Below is a small trained network, with its code and all its weights. Each question gives an input and a target symbol and asks what happens when units are switched off, that is, made to give their printed mean instead of their output.

import numpy as np


def w(rows, s, z=0):
    codes = np.array(rows[::2]) - 128.0
    scale = np.full(codes.shape[1], s)
    scale[-1] = z or s
    return codes * scale


def norm(h):
    return h / np.sqrt((h * h).mean(-1, keepdims=True) + 1e-5)


def softmax(a):
    e = np.exp(a - a.max(-1, keepdims=True))
    return e / e.sum(-1, keepdims=True)


def log_softmax(a):
    a = a - a.max(-1, keepdims=True)
    return a - np.log(np.exp(a).sum(-1, keepdims=True))


def net(x, mask):
    ids = ['Ξαεησψω'.index(c) for c in x.split()]
    T = len(ids)
    res = E[ids] + P[:T]
    u = 0
    for l in range(3):
        r = norm(res)
        for j in range(2):
            rows = slice(4 * j, 4 * j + 4)
            q, k, v = (r @ M[l][rows].T for M in (Q, K, V))
            z = softmax(np.where(np.tri(T) > 0, q @ k.T / 4**0.5, -1e9)) @ v
            o = O[l][rows]
            res = res + np.where(mask[u + j], z, o[:, -1]) @ o[:, :-1]
        u += 2
    return log_softmax(norm(res)[-1] @ U[:, :-1].T + U[:, -1])


Q, K, V, O = {}, {}, {}, {}
E = w([
[178,57,129,71,28,119,98],'Ξ',
[164,114,111,49,92,48,127],'α',
[135,133,141,154,76,145,204],'ε',
[186,99,60,80,145,237,198],'η',
[187,156,58,163,95,57,106],'σ',
[234,234,87,171,92,155,116],'ψ',
[222,114,250,149,156,125,123],'ω',
],0.02)
P = w([
[11,140,145,174,139,151,181],'0',
[3,152,147,165,155,159,160],'1',
[20,152,123,162,135,146,140],'2',
[58,129,120,162,115,138,132],'3',
[85,123,108,158,119,128,139],'4',
[108,120,108,154,122,94,131],'5',
[130,110,101,141,140,77,128],'6',
[143,84,124,146,140,63,125],'7',
[168,47,120,155,124,58,134],'8',
],0.0062)
Q[0] = w([
[212,151,148,111,98,104,143],'L0H1',
[186,114,92,156,108,123,150],'L0H1',
[82,84,147,159,61,186,254],'L0H1',
[195,157,180,210,134,214,222],'L0H1',
[194,119,159,149,154,121,125],'L0H2',
[102,50,76,69,97,60,153],'L0H2',
[118,38,198,163,151,140,151],'L0H2',
[116,135,95,112,99,116,100],'L0H2',
],0.01)
K[0] = w([
[135,120,61,64,184,136,88],'L0H1',
[127,83,91,159,137,131,120],'L0H1',
[83,82,102,141,115,203,201],'L0H1',
[164,125,139,134,207,250,173],'L0H1',
[112,142,86,121,185,170,130],'L0H2',
[134,147,207,109,100,2,163],'L0H2',
[97,66,124,85,137,165,182],'L0H2',
[145,157,191,140,81,124,72],'L0H2',
],0.0099)
V[0] = w([
[142,123,134,155,213,89,147],'L0H1',
[216,197,149,80,119,159,145],'L0H1',
[82,2,41,112,205,91,97],'L0H1',
[21,128,159,196,49,123,213],'L0H1',
[164,88,140,146,113,72,113],'L0H2',
[153,122,105,159,147,111,81],'L0H2',
[115,158,144,141,83,122,169],'L0H2',
[71,173,173,156,70,73,96],'L0H2',
],0.0088)
O[0] = w([
[119,91,109,137,128,85,160,82],'L0H1',
[67,141,170,72,188,67,86,216],'L0H1',
[135,76,35,147,80,195,28,3],'L0H1',
[116,254,130,148,46,62,183,245],'L0H1',
[67,127,134,129,160,65,205,122],'L0H2',
[127,146,159,168,193,248,95,65],'L0H2',
[146,82,127,82,177,28,156,245],'L0H2',
[119,94,202,186,117,140,110,119],'L0H2',
],0.006,0.0051)
Q[1] = w([
[207,96,118,157,109,87,154],'L1H1',
[165,130,89,88,148,139,153],'L1H1',
[93,102,162,90,97,44,82],'L1H1',
[112,76,148,115,205,191,110],'L1H1',
[152,148,183,105,78,139,108],'L1H2',
[183,142,173,113,160,135,163],'L1H2',
[172,62,106,104,80,162,149],'L1H2',
[138,128,97,140,104,12,192],'L1H2',
],0.011)
K[1] = w([
[136,83,25,195,174,219,188],'L1H1',
[190,48,116,117,163,187,76],'L1H1',
[76,2,120,116,136,115,194],'L1H1',
[157,132,128,132,142,126,36],'L1H1',
[50,98,115,58,114,151,241],'L1H2',
[162,144,164,55,145,133,209],'L1H2',
[167,75,121,82,130,62,140],'L1H2',
[220,183,105,95,69,49,177],'L1H2',
],0.0084)
V[1] = w([
[82,126,164,174,144,31,142],'L1H1',
[158,112,161,133,157,72,52],'L1H1',
[117,98,135,140,64,99,41],'L1H1',
[185,166,131,157,173,196,44],'L1H1',
[88,122,117,184,125,53,106],'L1H2',
[186,114,62,161,128,148,115],'L1H2',
[127,2,149,125,129,160,172],'L1H2',
[125,62,207,88,76,135,132],'L1H2',
],0.0068)
O[1] = w([
[48,143,203,143,200,111,108,161],'L1H1',
[3,184,104,156,120,59,188,53],'L1H1',
[165,170,64,69,164,34,130,47],'L1H1',
[187,88,107,60,39,66,144,3],'L1H1',
[180,171,97,190,183,140,131,163],'L1H2',
[162,64,126,165,135,141,96,85],'L1H2',
[125,137,182,133,157,33,134,84],'L1H2',
[182,119,127,101,111,53,116,140],'L1H2',
],0.0065,0.0053)
Q[2] = w([
[60,150,131,106,162,113,129],'L2H1',
[156,169,110,92,133,165,148],'L2H1',
[43,175,142,162,120,59,83],'L2H1',
[246,70,44,139,177,196,124],'L2H1',
[131,74,169,115,124,121,158],'L2H2',
[124,176,180,181,160,187,200],'L2H2',
[118,126,102,78,144,162,190],'L2H2',
[80,120,134,58,148,113,183],'L2H2',
],0.012)
K[2] = w([
[36,81,147,143,103,129,82],'L2H1',
[183,180,172,150,107,103,119],'L2H1',
[10,144,97,99,74,147,114],'L2H1',
[250,111,113,137,199,126,61],'L2H1',
[116,108,157,92,157,115,141],'L2H2',
[145,188,211,138,134,143,137],'L2H2',
[63,145,183,111,137,166,214],'L2H2',
[48,105,204,120,140,57,144],'L2H2',
],0.013)
V[2] = w([
[115,7,197,142,147,138,132],'L2H1',
[129,144,119,172,103,111,106],'L2H1',
[116,124,118,74,125,179,172],'L2H1',
[88,85,93,152,89,166,121],'L2H1',
[96,121,83,117,176,148,157],'L2H2',
[95,137,158,95,140,163,165],'L2H2',
[143,145,109,139,147,126,111],'L2H2',
[112,108,127,58,119,163,150],'L2H2',
],0.013)
O[2] = w([
[139,171,143,124,182,139,154,62],'L2H1',
[128,100,131,172,122,128,113,152],'L2H1',
[161,85,105,6,127,102,144,100],'L2H1',
[89,67,137,150,151,108,198,1],'L2H1',
[145,173,98,135,148,99,190,83],'L2H2',
[177,104,107,116,125,89,110,173],'L2H2',
[175,141,137,120,120,176,152,115],'L2H2',
[113,178,139,171,104,91,113,80],'L2H2',
],0.012,0.0054)
U = w([
[163,91,194,89,194,106,93,73],'Ξ',
[133,153,18,97,150,53,42,101],'α',
[197,210,108,48,109,244,36,79],'ε',
[146,84,59,10,122,157,146,251],'η',
[120,85,101,84,25,180,3,120],'σ',
[122,84,71,170,144,182,100,249],'ψ',
[158,172,104,107,30,115,173,80],'ω',
],0.0073,0.002)

Each question gives the input, a string of symbols that net reads in full, and the target symbol t.
The units are the heads (4 rows each of Q, K, V and O). Each row of codes is followed by its name. A weight is (code - 128) times the scale printed after its matrix; where a second scale follows, it is the last column's (O and U).
mask holds one flag per head, layer by layer. A switched-off head (its flag False) gives its mean, the last column of its rows in O, instead of its output. The means were averaged over made-up inputs and are rounded, as every weight is.
A unit's drop is (log p(t) with every unit on - log p(t) with that unit switched off) / (log p(t) with every unit on - log p(t) with every unit switched off).
The circuit of an input: a set's keep is (log p(t) with only the set's units on - log p(t) with every unit switched off) / (log p(t) with every unit on - log p(t) with every unit switched off). Starting from all 6 units, units are removed one at a time, each time the one whose removal leaves the highest keep (on an exact tie, the one counted first), for as long as the keep stays at least 0.8.
circuit, biggest first: the units of the circuit, biggest drop first
most important unit: the unit with the biggest drop
which heads matter: for each layer, one digit per head in row order, 1 if its drop is at least 0.15 and else 0, layers parted by /
drop of u: that unit's drop, to one decimal
input η ψ α, target σ: circuit, biggest first -> [L1H1]
input η ω σ Ξ ψ ε, target σ: which heads matter -> 00 / 01 / 01
input η ω Ξ ε ω α, target ε: which heads matter -> 10 / 10 / 11
input σ ε ω ε η ε ε ε Ξ, target Ξ: circuit, biggest first -> [L2H1; L0H1; L1H2; L1H1]
input σ ε η σ ε ε ω ε, target ε: which heads matter -> 10 / 10 / 10
input α η α, target η: which heads matter -> 11 / 10 / 10
input ε ω ε Ξ ε σ η, target ψ: circuit, biggest first -> [L0H1; L2H1]
input σ ε ε η σ σ σ ε, target ψ: which heads matter -> 10 / 00 / 10
input ε α ε σ η, target ψ: circuit, biggest first -> [L2H1; L0H1]
input ε ε Ξ η ψ σ, target σ: which heads matter -> 00 / 10 / 00
input α ε Ξ ω ω η ε ε ε, target Ξ: circuit, biggest first -> [L1H2; L2H1; L0H1]
input ω ω ε α η ε, target η: circuit, biggest first -> [L2H1; L0H1; L1H1]
input σ Ξ ε η η ψ σ, target σ: which heads matter -> 00 / 10 / 10
input ε σ Ξ ε ε ω η ψ ε, target σ: most important unit -> L0H1
input σ ε σ ψ σ, target ψ: which heads matter -> 00 / 00 / 10
input ω ε η ψ, target σ: which heads matter -> 00 / 10 / 10
input ω η ω ω ε ε, target ε: which heads matter -> 11 / 10 / 10
input ω ε σ ε ε σ, target ψ: circuit, biggest first -> [L0H1; L2H1; L2H2]
input α ε ω η Ξ ω α, target ε: circuit, biggest first -> [L2H1; L1H1]
input ω η σ ε, target ψ: most important unit -> L0H1
input ω ε ε ψ α η, target σ: circuit, biggest first -> [L2H1; L1H1]
input ε ε Ξ σ ε ε η α ε, target η: circuit, biggest first -> [L0H1; L2H1]
input ε ψ ε η ε Ξ ω σ, target ε: which heads matter -> 01 / 10 / 11
input ε ε ε σ ε η Ξ, target η: which heads matter -> 11 / 00 / 10
input σ η ε ψ ε ε α, target Ξ: which heads matter -> 11 / 01 / 11
input ω ε σ α η ω ε σ, target ε: drop of L2H2 -> 0.2
input ω ε ε Ξ η α ε ε, target Ξ: most important unit -> L2H1
input ε η ω, target ε: drop of L2H1 -> 0.4
input ω ω ω η ω, target ε: drop of L0H2 -> 0.6
input ε η ε Ξ, target η: drop of L0H1 -> 0.4
